Below is a small trained network, with its code and all its weights. Each question gives an input and a class and asks what happens when units are switched off, that is, made to give their printed mean instead of their output.

import numpy as np


def w(rows, s, z=0):
    codes = np.array(rows[::2]) - 128.0
    scale = np.full(codes.shape[1], s)
    scale[-1] = z or s
    return codes * scale


def norm(h):
    return h / np.sqrt((h * h).mean(-1, keepdims=True) + 1e-5)


def f(y):
    return np.maximum(y, 0)


def log_softmax(a):
    a = a - a.max(-1, keepdims=True)
    return a - np.log(np.exp(a).sum(-1, keepdims=True))


def net(x, mask):
    res = np.array(x, float).reshape(1, 8) / 4 @ E
    u = 0
    for l in range(4):
        y = f(norm(res) @ A[l][:, :-1].T + A[l][:, -1])
        res = res + np.where(mask[u : u + 4], y, B[l][:, -1]) @ B[l][:, :-1]
        u += 4
    return log_softmax(norm(res)[-1] @ U[:, :-1].T + U[:, -1])


A, B = {}, {}
E = w([
[114,42,43,185,137],'x0',
[129,123,134,132,127],'x1',
[225,176,159,225,255],'x2',
[128,134,126,132,125],'x3',
[218,168,176,60,118],'x4',
[122,117,140,135,120],'x5',
[128,127,132,130,121],'x6',
[127,137,117,123,129],'x7',
],0.0095)
A[0] = w([
[173,113,100,186,130,73],'0.n0',
[43,126,95,113,53,254],'0.n1',
[245,55,62,126,80,73],'0.n2',
[162,154,165,176,175,108],'0.n3',
],0.012,0.0041)
B[0] = w([
[138,140,63,106,13,156],'0.n0',
[130,157,188,80,187,247],'0.n1',
[39,225,196,139,248,168],'0.n2',
[2,118,99,130,182,185],'0.n3',
],0.0098,0.011)
A[1] = w([
[159,183,139,80,206,158],'1.n0',
[2,117,103,98,48,102],'1.n1',
[123,201,192,198,101,128],'1.n2',
[118,113,156,199,180,7],'1.n3',
],0.0082,0.0022)
B[1] = w([
[122,222,158,112,74,253],'1.n0',
[157,128,148,195,254,197],'1.n1',
[28,101,42,44,214,171],'1.n2',
[217,180,108,76,149,170],'1.n3',
],0.0067,0.007)
A[2] = w([
[132,106,144,77,8,250],'2.n0',
[150,159,133,149,123,73],'2.n1',
[88,154,99,144,107,30],'2.n2',
[143,116,135,133,116,56],'2.n3',
],0.016,0.0023)
B[2] = w([
[255,198,40,243,87,255],'2.n0',
[88,123,139,115,122,155],'2.n1',
[148,30,129,130,138,175],'2.n2',
[138,96,143,167,144,128],'2.n3',
],0.01,0.0034)
A[3] = w([
[202,138,10,190,88,41],'3.n0',
[84,198,137,120,237,90],'3.n1',
[125,217,127,116,168,45],'3.n2',
[113,95,72,192,142,248],'3.n3',
],0.011,0.0018)
B[3] = w([
[202,185,139,95,80,144],'3.n0',
[110,14,101,157,77,248],'3.n1',
[130,1,195,114,30,202],'3.n2',
[194,208,60,88,89,155],'3.n3',
],0.0085,0.016)
U = w([
[94,144,231,118,109,94],'0',
[62,85,67,200,160,49],'1',
[235,252,76,168,94,254],'2',
],0.013,0.004)

Each question gives the input, the list of numbers given to net, and the class t.
The units are the neurons (one row each of A and B). Each row of codes is followed by its name. A weight is (code - 128) times the scale printed after its matrix; where a second scale follows, it is the last column's (A, B and U).
mask holds one flag per neuron, layer by layer. A switched-off neuron (its flag False) gives its mean, the last column of its row in B, instead of its output. The means were averaged over made-up inputs and are rounded, as every weight is.
A unit's drop is (log p(t) with every unit on - log p(t) with that unit switched off) / (log p(t) with every unit on - log p(t) with every unit switched off).
The circuit of an input: a set's keep is (log p(t) with only the set's units on - log p(t) with every unit switched off) / (log p(t) with every unit on - log p(t) with every unit switched off). Starting from the 12 units with the biggest drops (on a tie, the unit counted first), units are removed one at a time, each time the one whose removal leaves the highest keep (on an exact tie, the one counted first), for as long as the keep stays at least 0.8.
units of the circuit, in order: the units of the circuit, biggest drop first
unit that matters most: the unit with the biggest drop
k most important neurons: the k neurons with the biggest drops, biggest first
k most important neurons of layer l: the k neurons of layer l with the biggest drops, biggest first
drop when u is switched off: that unit's drop, to one decimal
input [5,2,4,1,7,-3,-7,5], class 1: units of the circuit, in order -> [0.n3]
input [-6,3,8,6,-6,4,-5,4], class 1: 2 most important neurons -> [0.n1, 0.n3]
input [-1,-2,0,0,-8,-1,1,3], class 0: units of the circuit, in order -> [0.n1, 2.n0]
input [0,-7,6,1,0,-7,6,6], class 1: 2 most important neurons of layer 0 -> [0.n3, 0.n1]
input [1,-7,6,6,6,-6,-1,-2], class 1: units of the circuit, in order -> [0.n3, 3.n1]
input [-1,-6,-4,3,1,-7,2,-8], class 2: units of the circuit, in order -> [0.n2, 2.n0]
input [-4,5,8,1,-1,2,-6,-8], class 1: units of the circuit, in order -> [0.n3, 0.n1]
input [-1,3,-5,0,7,-7,-4,-4], class 2: 2 most important neurons -> [2.n0, 0.n3]
input [0,-4,-1,5,-5,8,6,-6], class 0: 2 most important neurons -> [0.n1, 0.n3]
input [0,2,-4,-4,6,-5,3,1], class 2: 2 most important neurons -> [0.n3, 2.n0]
input [1,0,5,1,3,-1,8,4], class 1: 2 most important neurons -> [0.n3, 0.n1]
input [5,3,-1,-8,1,6,-6,-2], class 0: 2 most important neurons -> [0.n2, 0.n3]
input [3,-8,6,-2,-3,0,4,2], class 2: 2 most important neurons of layer 0 -> [0.n1, 0.n0]
input [6,-2,3,-7,-8,5,8,-7], class 2: unit that matters most -> 3.n3
input [-6,-5,-2,8,4,3,2,-4], class 2: 2 most important neurons -> [2.n0, 0.n2]
input [-5,-7,-6,5,1,1,-4,-5], class 2: 2 most important neurons -> [0.n3, 2.n0]
input [0,-6,-2,7,-8,-6,4,-7], class 0: 3 most important neurons of layer 0 -> [0.n1, 0.n3, 0.n0]
input [-2,-8,0,-8,-6,5,-3,-2], class 0: 3 most important neurons of layer 0 -> [0.n1, 0.n3, 0.n0]
input [4,-5,0,-5,1,8,-3,8], class 0: 2 most important neurons of layer 1 -> [1.n0, 1.n1]
input [2,4,5,-1,3,-5,-7,-2], class 1: unit that matters most -> 0.n3
input [6,-8,6,3,-5,4,-7,-7], class 2: drop when 3.n0 is switched off -> 0.1
